Below is a small trained network, with its code and all its weights. Each question gives an input and a class and asks what happens when units are switched off, that is, made to give their printed mean instead of their output.

import numpy as np


def w(rows, s, z=0):
    codes = np.array(rows[::2]) - 128.0
    scale = np.full(codes.shape[1], s)
    scale[-1] = z or s
    return codes * scale


def f(y):
    return y / 2 * (1 + np.tanh(0.7978845608 * (y + 0.044715 * y**3)))


def log_softmax(a):
    a = a - a.max(-1, keepdims=True)
    return a - np.log(np.exp(a).sum(-1, keepdims=True))


def net(x, mask):
    res = np.array(x, float).reshape(1, 5) / 4 @ E
    y = f(res @ A[0][:, :-1].T + A[0][:, -1])
    res = res + np.where(mask, y, B[0][:, -1]) @ B[0][:, :-1]
    return log_softmax(res[-1] @ U[:, :-1].T + U[:, -1])


A, B = {}, {}
E = w([
[209,100,64,156,191,34,113,66,55,220],'x0',
[77,23,221,25,214,86,184,214,109,172],'x1',
[248,209,209,64,56,86,147,156,79,115],'x2',
[95,103,206,89,117,242,69,45,2,185],'x3',
[165,17,24,24,60,86,40,128,158,30],'x4',
],0.0063)
A[0] = w([
[236,203,186,94,71,67,157,171,87,124,109],'n0',
[75,132,178,83,73,190,136,166,179,49,83],'n1',
[119,199,142,235,167,52,254,193,211,161,106],'n2',
[126,64,167,79,164,72,181,176,167,143,26],'n3',
[28,56,34,223,214,156,121,108,188,164,115],'n4',
[177,89,64,90,130,45,106,158,227,38,60],'n5',
[98,52,179,57,171,121,143,165,101,168,63],'n6',
[174,196,52,216,48,178,79,39,146,109,48],'n7',
[151,51,79,37,101,115,37,112,129,65,25],'n8',
[102,93,178,91,92,217,93,55,19,172,2],'n9',
[193,106,67,140,178,35,119,91,95,183,86],'n10',
[188,87,88,129,171,54,103,63,39,208,90],'n11',
],0.0071,0.0034)
B[0] = w([
[131,60,180,70,109,122,143,50,156,105,227],'n0',
[82,138,141,172,70,161,138,177,180,142,213],'n1',
[153,132,75,124,139,161,52,104,99,181,247],'n2',
[89,158,107,102,137,92,108,150,108,96,190],'n3',
[143,83,187,69,107,115,155,66,144,104,249],'n4',
[155,130,101,130,146,158,66,115,92,179,235],'n5',
[79,184,129,108,160,73,109,163,99,81,205],'n6',
[62,178,151,71,178,62,126,173,97,71,254],'n7',
[135,155,198,156,190,167,113,105,112,188,234],'n8',
[177,102,9,107,118,138,38,123,119,148,230],'n9',
[79,145,140,163,72,160,133,175,182,125,218],'n10',
[80,147,153,167,71,156,149,170,176,128,234],'n11',
],0.012,0.0075)
U = w([
[86,191,127,98,170,11,128,178,82,65,116],'0',
[172,100,23,116,107,142,68,124,124,146,167],'1',
[88,145,154,190,59,178,157,190,227,133,115],'2',
[140,168,206,162,202,204,119,82,38,218,115],'3',
[145,34,178,66,104,96,168,36,170,84,106],'4',
[176,91,98,160,133,104,208,148,108,104,254],'5',
[185,108,90,175,132,93,178,152,120,88,66],'6',
[172,113,103,166,139,116,213,151,113,99,81],'7',
],0.011)

Each question gives the input, the list of numbers given to net, and the class t.
The units are the neurons (one row each of A and B). Each row of codes is followed by its name. A weight is (code - 128) times the scale printed after its matrix; where a second scale follows, it is the last column's (A, B and U).
mask holds one flag per neuron, in row order. A switched-off neuron (its flag False) gives its mean, the last column of its row in B, instead of its output. The means were averaged over made-up inputs and are rounded, as every weight is.
A unit's drop is (log p(t) with every unit on - log p(t) with that unit switched off) / (log p(t) with every unit on - log p(t) with every unit switched off).
The circuit of an input: a set's keep is (log p(t) with only the set's units on - log p(t) with every unit switched off) / (log p(t) with every unit on - log p(t) with every unit switched off). Starting from all 12 units, units are removed one at a time, each time the one whose removal leaves the highest keep (on an exact tie, the one counted first), for as long as the keep stays at least 0.8.
circuit, biggest first: the units of the circuit, biggest drop first
unit that matters most: the unit with the biggest drop
top k neurons: the k neurons with the biggest drops, biggest first
drop when u is switched off: that unit's drop, to one decimal
input [-4,2,3,-3,-5], class 3: unit that matters most => n2
input [3,-1,1,-6,7], class 3: circuit, biggest first => (n8; n9)
input [5,0,-1,-6,-3], class 1: top 3 neurons => (n2; n8; n1)
input [3,-5,0,-4,-1], class 0: top 2 neurons => (n7; n9)
input [-7,1,-3,6,7], class 2: top 2 neurons => (n1; n2)
input [0,0,-7,-5,7], class 3: circuit, biggest first => (n8; n9)
input [8,3,-1,-1,8], class 2: top 2 neurons => (n10; n11)
input [1,1,7,1,5], class 4: top 2 neurons => (n0; n2)
input [2,-2,7,-7,-5], class 1: top 2 neurons => (n2; n4)
input [5,8,-5,1,8], class 0: top 2 neurons => (n6; n3)
input [-3,-5,-6,4,-5], class 4: circuit, biggest first => (n4; n8)
input [4,-3,-8,7,-4], class 4: top 3 neurons => (n4; n2; n5)
input [6,7,0,-4,-7], class 0: top 4 neurons => (n3; n6; n8; n5)
input [-8,5,-1,5,-1], class 2: unit that matters most => n1
input [7,-1,1,4,8], class 3: top 2 neurons => (n8; n1)
input [0,5,-4,-3,6], class 3: top 3 neurons => (n8; n5; n7)
input [-3,-4,6,5,0], class 4: top 4 neurons => (n0; n2; n5; n6)
input [-2,-5,5,8,-8], class 1: top 2 neurons => (n9; n8)
input [-7,-1,8,-5,-6], class 4: top 3 neurons => (n0; n11; n10)
input [3,8,-6,1,-7], class 0: circuit, biggest first => (n6)
input [7,-3,1,4,-7], class 2: circuit, biggest first => (n11; n10)
input [8,3,-7,2,4], class 2: drop when n10 is switched off => 0.4
input [0,1,4,-7,-2], class 1: drop when n8 is switched off => 0.1
input [1,-6,-4,0,8], class 3: drop when n5 is switched off => 0.2
input [-5,6,6,-7,4], class 1: drop when n3 is switched off => 0.0
